Here is a tiny trained network, its code and every weight. The questions are about switching its units off for an input and a class, where a switched-off unit gives its printed mean instead of its output.

import numpy as np


def w(rows, s, z=0):
    codes = np.array(rows[::2]) - 128.0
    scale = np.full(codes.shape[1], s)
    scale[-1] = z or s
    return codes * scale


def norm(h):
    return h / np.sqrt((h * h).mean(-1, keepdims=True) + 1e-5)


def f(y):
    return np.maximum(y, 0)


def log_softmax(a):
    a = a - a.max(-1, keepdims=True)
    return a - np.log(np.exp(a).sum(-1, keepdims=True))


def net(x, mask):
    res = np.array(x, float).reshape(1, 3) / 4 @ E
    u = 0
    for l in range(3):
        y = f(norm(res) @ A[l][:, :-1].T + A[l][:, -1])
        res = res + np.where(mask[u : u + 13], y, B[l][:, -1]) @ B[l][:, :-1]
        u += 13
    return log_softmax(norm(res)[-1] @ U[:, :-1].T + U[:, -1])


A, B = {}, {}
E = w([
[254,147,206,251,202,20],'x0',
[159,53,58,160,57,72],'x1',
[150,33,94,60,221,105],'x2',
],0.0088)
A[0] = w([
[123,8,127,240,98,143,56],'0.n1',
[145,35,209,118,51,103,62],'0.n2',
[128,143,139,185,136,149,88],'0.n3',
[71,119,89,89,139,147,102],'0.n4',
[150,2,199,145,42,116,15],'0.n5',
[105,205,180,75,197,114,45],'0.n6',
[159,71,131,133,206,102,116],'0.n7',
[113,154,100,131,139,155,159],'0.n8',
[175,205,147,197,79,122,109],'0.n9',
[146,171,114,159,79,162,21],'0.n10',
[175,55,128,120,185,177,2],'0.n11',
[112,155,151,157,215,172,85],'0.n12',
[125,88,86,148,91,89,46],'0.n13',
],0.0088,0.005)
B[0] = w([
[164,203,61,95,170,145,195],'0.n1',
[137,161,90,113,135,130,158],'0.n2',
[166,66,155,107,81,216,162],'0.n3',
[170,133,196,111,87,137,218],'0.n4',
[138,183,66,109,130,125,166],'0.n5',
[165,213,34,85,176,121,192],'0.n6',
[2,95,192,186,102,71,226],'0.n7',
[150,127,141,87,130,113,179],'0.n8',
[5,86,151,176,144,79,254],'0.n9',
[97,173,138,99,92,67,156],'0.n10',
[101,156,149,58,151,40,159],'0.n11',
[170,186,45,116,152,134,187],'0.n12',
[156,187,89,99,128,120,171],'0.n13',
],0.015,0.0049)
A[1] = w([
[181,82,56,162,80,89,3],'1.n1',
[119,96,172,128,113,119,36],'1.n2',
[127,62,102,102,184,116,28],'1.n3',
[162,156,128,133,174,169,89],'1.n4',
[171,94,148,181,151,126,30],'1.n5',
[118,91,100,155,163,148,136],'1.n6',
[255,155,184,140,96,84,72],'1.n7',
[132,101,161,76,134,102,51],'1.n8',
[148,91,141,126,107,174,76],'1.n9',
[118,140,123,118,127,141,95],'1.n10',
[80,70,71,112,162,132,97],'1.n11',
[181,152,54,134,132,134,134],'1.n12',
[145,146,149,148,166,154,133],'1.n13',
],0.021,0.0029)
B[1] = w([
[131,189,45,134,178,156,222],'1.n1',
[135,180,105,109,149,123,183],'1.n2',
[86,123,146,118,213,131,204],'1.n3',
[131,173,155,101,136,136,185],'1.n4',
[170,71,136,121,107,117,172],'1.n5',
[143,105,127,89,110,103,150],'1.n6',
[185,177,251,108,88,117,152],'1.n7',
[75,112,141,146,155,95,221],'1.n8',
[182,92,158,107,91,155,165],'1.n9',
[142,75,82,161,131,92,174],'1.n10',
[91,114,128,85,128,109,226],'1.n11',
[151,164,155,114,86,86,254],'1.n12',
[145,100,76,118,124,138,168],'1.n13',
],0.027,0.0057)
A[2] = w([
[114,124,114,27,134,167,71],'2.n1',
[90,132,63,97,115,106,201],'2.n2',
[188,199,78,102,226,250,59],'2.n3',
[113,153,129,186,94,134,46],'2.n4',
[115,10,114,102,84,241,55],'2.n5',
[142,156,139,171,84,117,95],'2.n6',
[170,120,95,210,163,160,120],'2.n7',
[120,180,190,212,182,93,51],'2.n8',
[61,155,155,225,57,203,122],'2.n9',
[108,142,131,78,111,178,91],'2.n10',
[47,155,162,99,65,55,111],'2.n11',
[79,177,115,236,41,161,6],'2.n12',
[212,58,137,196,175,63,85],'2.n13',
],0.015,0.0021)
B[2] = w([
[128,125,35,236,90,86,191],'2.n1',
[164,164,160,106,80,135,214],'2.n2',
[136,242,4,64,101,46,182],'2.n3',
[81,119,119,80,164,100,150],'2.n4',
[171,40,115,226,54,249,162],'2.n5',
[118,153,159,112,228,162,158],'2.n6',
[191,130,198,129,125,127,142],'2.n7',
[147,87,44,122,47,160,203],'2.n8',
[46,78,193,87,221,60,164],'2.n9',
[155,113,58,164,123,130,160],'2.n10',
[220,143,205,146,136,211,246],'2.n11',
[40,81,88,59,249,34,176],'2.n12',
[77,70,70,161,71,238,180],'2.n13',
],0.015,0.012)
U = w([
[141,227,6,104,133,86,142],'0',
[133,25,56,211,75,203,147],'1',
[29,76,160,92,250,98,127],'2',
[187,188,208,140,100,154,139],'3',
[60,145,163,239,75,58,4],'4',
],0.015,0.012)

Each question gives the input, the list of numbers given to net, and the class t.
The units are the neurons (one row each of A and B). Each row of codes is followed by its name. A weight is (code - 128) times the scale printed after its matrix; where a second scale follows, it is the last column's (A, B and U).
mask holds one flag per neuron, layer by layer. A switched-off neuron (its flag False) gives its mean, the last column of its row in B, instead of its output. The means were averaged over made-up inputs and are rounded, as every weight is.
A unit's drop is (log p(t) with every unit on - log p(t) with that unit switched off) / (log p(t) with every unit on - log p(t) with every unit switched off).
The circuit of an input: a set's keep is (log p(t) with only the set's units on - log p(t) with every unit switched off) / (log p(t) with every unit on - log p(t) with every unit switched off). Starting from the 12 units with the biggest drops (on a tie, the unit counted first), units are removed one at a time, each time the one whose removal leaves the highest keep (on an exact tie, the one counted first), for as long as the keep stays at least 0.8.
circuit, biggest first: the units of the circuit, biggest drop first
most important unit: the unit with the biggest drop
top k neurons: the k neurons with the biggest drops, biggest first
top k neurons in layer l: the k neurons of layer l with the biggest drops, biggest first
drop when u is switched off: that unit's drop, to one decimal
input [8,4,3], class 1: most important unit => 0.n7
input [0,-1,3], class 3: circuit, biggest first => [0.n7, 2.n11]
input [2,-2,3], class 3: top 2 neurons => [2.n11, 2.n12]
input [-4,2,-5], class 2: top 2 neurons => [1.n11, 2.n12]
input [3,-1,-1], class 3: top 2 neurons in layer 0 => [0.n9, 0.n4]
input [-2,0,3], class 3: top 3 neurons => [0.n4, 2.n11, 0.n9]
input [6,-3,6], class 1: top 4 neurons => [0.n7, 2.n13, 0.n9, 2.n8]
input [-5,1,-6], class 2: top 2 neurons in layer 2 => [2.n12, 2.n9]
input [8,6,-2], class 1: top 2 neurons => [0.n9, 2.n13]
input [3,-3,1], class 3: top 3 neurons in layer 0 => [0.n4, 0.n6, 0.n7]
input [3,-2,-2], class 3: drop when 0.n4 is switched off => 0.9
input [-1,2,-1], class 3: drop when 1.n12 is switched off => 0.5
input [0,-1,-4], class 2: drop when 0.n10 is switched off => 0.2
input [2,-5,8], class 2: drop when 0.n7 is switched off => 1.2
input [4,-2,-7], class 2: most important unit => 0.n9
input [3,3,2], class 3: top 2 neurons in layer 0 => [0.n4, 0.n7]
